[[+3.82 -1.72 -1.96 -6.93 -7.69 +0.65 +1.20 +0.35 +3.79]
 [+0.54 -3.16 -0.41 -8.38 -6.56 -2.26 +1.54 +1.54 +4.48]
 [+4.12 -1.39 -1.96 -6.54 -7.45 +0.65 +0.97 +0.35 +3.58]
 [-0.35 -2.50 -0.51 -7.22 -5.99 -2.93 +1.48 +2.09 +3.79]
 [-0.35 -2.50 -0.51 -7.22 -6.07 -2.71 +1.42 +2.09 +3.79]
 [+0.54 -3.28 -0.41 -8.48 -6.56 -2.26 +1.54 +1.54 +4.52]
 [+3.82 -1.50 -1.96 -6.64 -7.53 +0.65 +1.14 +0.35 +3.66]
 [-0.65 -2.50 -0.51 -7.22 -5.91 -2.93 +1.54 +2.09 +3.75]
 [-0.65 -2.61 -0.51 -7.31 -5.99 -2.93 +1.59 +2.09 +3.79]
 [+5.01 -0.94 -1.96 -6.44 -7.28 +1.10 +0.52 +0.02 +3.58]
 [+0.24 -3.16 -0.41 -8.19 -6.32 -2.48 +1.59 +1.65 +4.31]
 [+5.01 -0.83 -2.06 -6.06 -7.12 +1.10 +0.41 +0.02 +3.40]
 [+3.82 -1.83 -1.87 -7.12 -7.69 +0.65 +1.20 +0.35 +3.88]
 [+5.01 -0.83 -2.06 -6.15 -7.20 +1.10 +0.41 +0.02 +3.45]
 [-0.06 -3.05 -0.41 -7.99 -6.24 -2.48 +1.59 +1.76 +4.22]
 [+5.01 -0.94 -2.06 -6.35 -7.28 +1.10 +0.46 +0.02 +3.53]]
Give the entry directly below -6.64.
Answer: -7.22
The entry in the bottom-right corner is +3.53
Give the entry directly above -6.06.
Answer: -8.19
The third-last entry, reading row by row -> +0.46
Give the smallest entry in the last column.
Answer: +3.40
The entry directly above -6.24: -7.20
The entry just right of -2.61 -> -0.51
The fourth-last entry, reading row by row is +1.10
The fifth-last entry, reading row by row -> -7.28
Give the first entry, reading row by row.
Answer: +3.82
The bottom entry of the column that holds the smallest entry -> -6.35
Give the entry in the bottom-left corner.
Answer: +5.01
Give the entry just right of -6.32.
Answer: -2.48
Give the top-right entry.
Answer: +3.79
Give the entry directly above the smallest entry.
Answer: -7.22
Give the third entry on the main diagonal.
Answer: -1.96
The entry just right of the smallest entry: -6.56
The entry directly below the smallest entry -> -6.64
The first entry in the row that holds the smallest entry: +0.54
The smallest entry in the first row is -7.69
Give the last entry in the row that holds the smallest entry.
Answer: +4.52
The entry just left of -6.06 is -2.06
The entry just right of -7.53 -> +0.65
Give the 2nd entry on the main diagonal.
Answer: -3.16
Give the entry directly above +1.48.
Answer: +0.97
The entry just left of -6.64 -> -1.96
